Here is a tiny trained network, its code and every weight. The questions are about switching its units off for an input and a class, where a switched-off unit gives its printed mean instead of its output.

import numpy as np


def w(rows, s, z=0):
    codes = np.array(rows[::2]) - 128.0
    scale = np.full(codes.shape[1], s)
    scale[-1] = z or s
    return codes * scale


def norm(h):
    return h / np.sqrt((h * h).mean(-1, keepdims=True) + 1e-5)


def f(y):
    return y / 2 * (1 + np.tanh(0.7978845608 * (y + 0.044715 * y**3)))


def log_softmax(a):
    a = a - a.max(-1, keepdims=True)
    return a - np.log(np.exp(a).sum(-1, keepdims=True))


def net(x, mask):
    res = np.array(x, float).reshape(1, 4) / 4 @ E
    u = 0
    for l in range(3):
        y = f(norm(res) @ A[l][:, :-1].T + A[l][:, -1])
        res = res + np.where(mask[u : u + 7], y, B[l][:, -1]) @ B[l][:, :-1]
        u += 7
    return log_softmax(norm(res)[-1] @ U[:, :-1].T + U[:, -1])


A, B = {}, {}
E = w([
[118,166,69,124,22],'x0',
[162,237,154,36,81],'x1',
[254,60,74,98,134],'x2',
[113,72,133,134,79],'x3',
],0.0093)
A[0] = w([
[72,127,173,184,132,45],'L0N1',
[107,180,163,174,40,2],'L0N2',
[100,142,160,101,46,85],'L0N3',
[218,31,57,48,114,14],'L0N4',
[76,164,161,23,233,86],'L0N5',
[95,217,122,162,46,166],'L0N6',
[109,209,153,2,121,68],'L0N7',
],0.0085,0.0045)
B[0] = w([
[80,136,100,147,87,157],'L0N1',
[138,202,53,102,73,148],'L0N2',
[78,109,143,119,79,165],'L0N3',
[193,163,167,2,76,249],'L0N4',
[133,190,220,183,182,196],'L0N5',
[137,106,166,161,61,255],'L0N6',
[177,139,6,132,130,218],'L0N7',
],0.01,0.0041)
A[1] = w([
[142,187,242,171,110,103],'L1N1',
[66,121,10,244,112,111],'L1N2',
[209,89,103,85,161,167],'L1N3',
[70,221,79,41,78,94],'L1N4',
[194,226,107,52,96,76],'L1N5',
[240,81,114,117,111,95],'L1N6',
[188,147,175,57,255,253],'L1N7',
],0.0094,0.0043)
B[1] = w([
[181,228,70,163,135,165],'L1N1',
[79,55,255,64,165,195],'L1N2',
[192,184,97,108,7,213],'L1N3',
[204,92,73,206,44,191],'L1N4',
[191,47,47,31,39,224],'L1N5',
[236,152,209,21,53,207],'L1N6',
[116,173,116,215,50,254],'L1N7',
],0.0082,0.0072)
A[2] = w([
[55,172,75,133,40,139],'L2N1',
[236,111,4,45,125,247],'L2N2',
[230,65,34,103,156,254],'L2N3',
[107,177,133,191,54,99],'L2N4',
[157,183,190,196,157,93],'L2N5',
[175,63,66,117,190,78],'L2N6',
[91,120,80,235,101,170],'L2N7',
],0.012,0.0061)
B[2] = w([
[153,73,128,188,78,170],'L2N1',
[144,131,250,76,85,248],'L2N2',
[138,194,175,79,15,205],'L2N3',
[208,101,75,159,144,164],'L2N4',
[153,177,98,131,218,147],'L2N5',
[125,99,159,86,92,124],'L2N6',
[173,103,129,83,121,164],'L2N7',
],0.014,0.016)
U = w([
[165,151,215,68,5,255],'0',
[8,22,166,133,186,74],'1',
[83,69,43,144,68,8],'2',
[167,200,136,211,206,200],'3',
],0.013,0.0063)

Each question gives the input, the list of numbers given to net, and the class t.
The units are the neurons (one row each of A and B). Each row of codes is followed by its name. A weight is (code - 128) times the scale printed after its matrix; where a second scale follows, it is the last column's (A, B and U).
mask holds one flag per neuron, layer by layer. A switched-off neuron (its flag False) gives its mean, the last column of its row in B, instead of its output. The means were averaged over made-up inputs and are rounded, as every weight is.
A unit's drop is (log p(t) with every unit on - log p(t) with that unit switched off) / (log p(t) with every unit on - log p(t) with every unit switched off).
k most important neurons: the k neurons with the biggest drops, biggest first
k most important neurons of layer l: the k neurons of layer l with the biggest drops, biggest first
drop when u is switched off: that unit's drop, to one decimal
input [1,1,-2,8], class 2: most important neuron => L2N2
input [8,-3,-3,-5], class 2: 2 most important neurons => L2N2; L2N3
input [1,-4,-6,8], class 1: 3 most important neurons => L2N3; L2N2; L1N2
input [6,-6,-2,3], class 1: 2 most important neurons => L1N2; L2N3
input [-6,-4,0,5], class 1: 2 most important neurons of layer 0 => L0N4; L0N7
input [-6,7,-3,-8], class 3: 2 most important neurons of layer 0 => L0N5; L0N4
input [4,-1,-2,-2], class 2: 2 most important neurons of layer 0 => L0N4; L0N6
input [3,1,-4,6], class 2: 3 most important neurons of layer 2 => L2N2; L2N3; L2N4
input [-1,-7,0,-7], class 1: drop when L0N4 is switched off => 0.4
input [-2,-1,-3,7], class 1: drop when L2N3 is switched off => 0.3
input [-3,-8,-2,-7], class 1: drop when L0N4 is switched off => 0.2
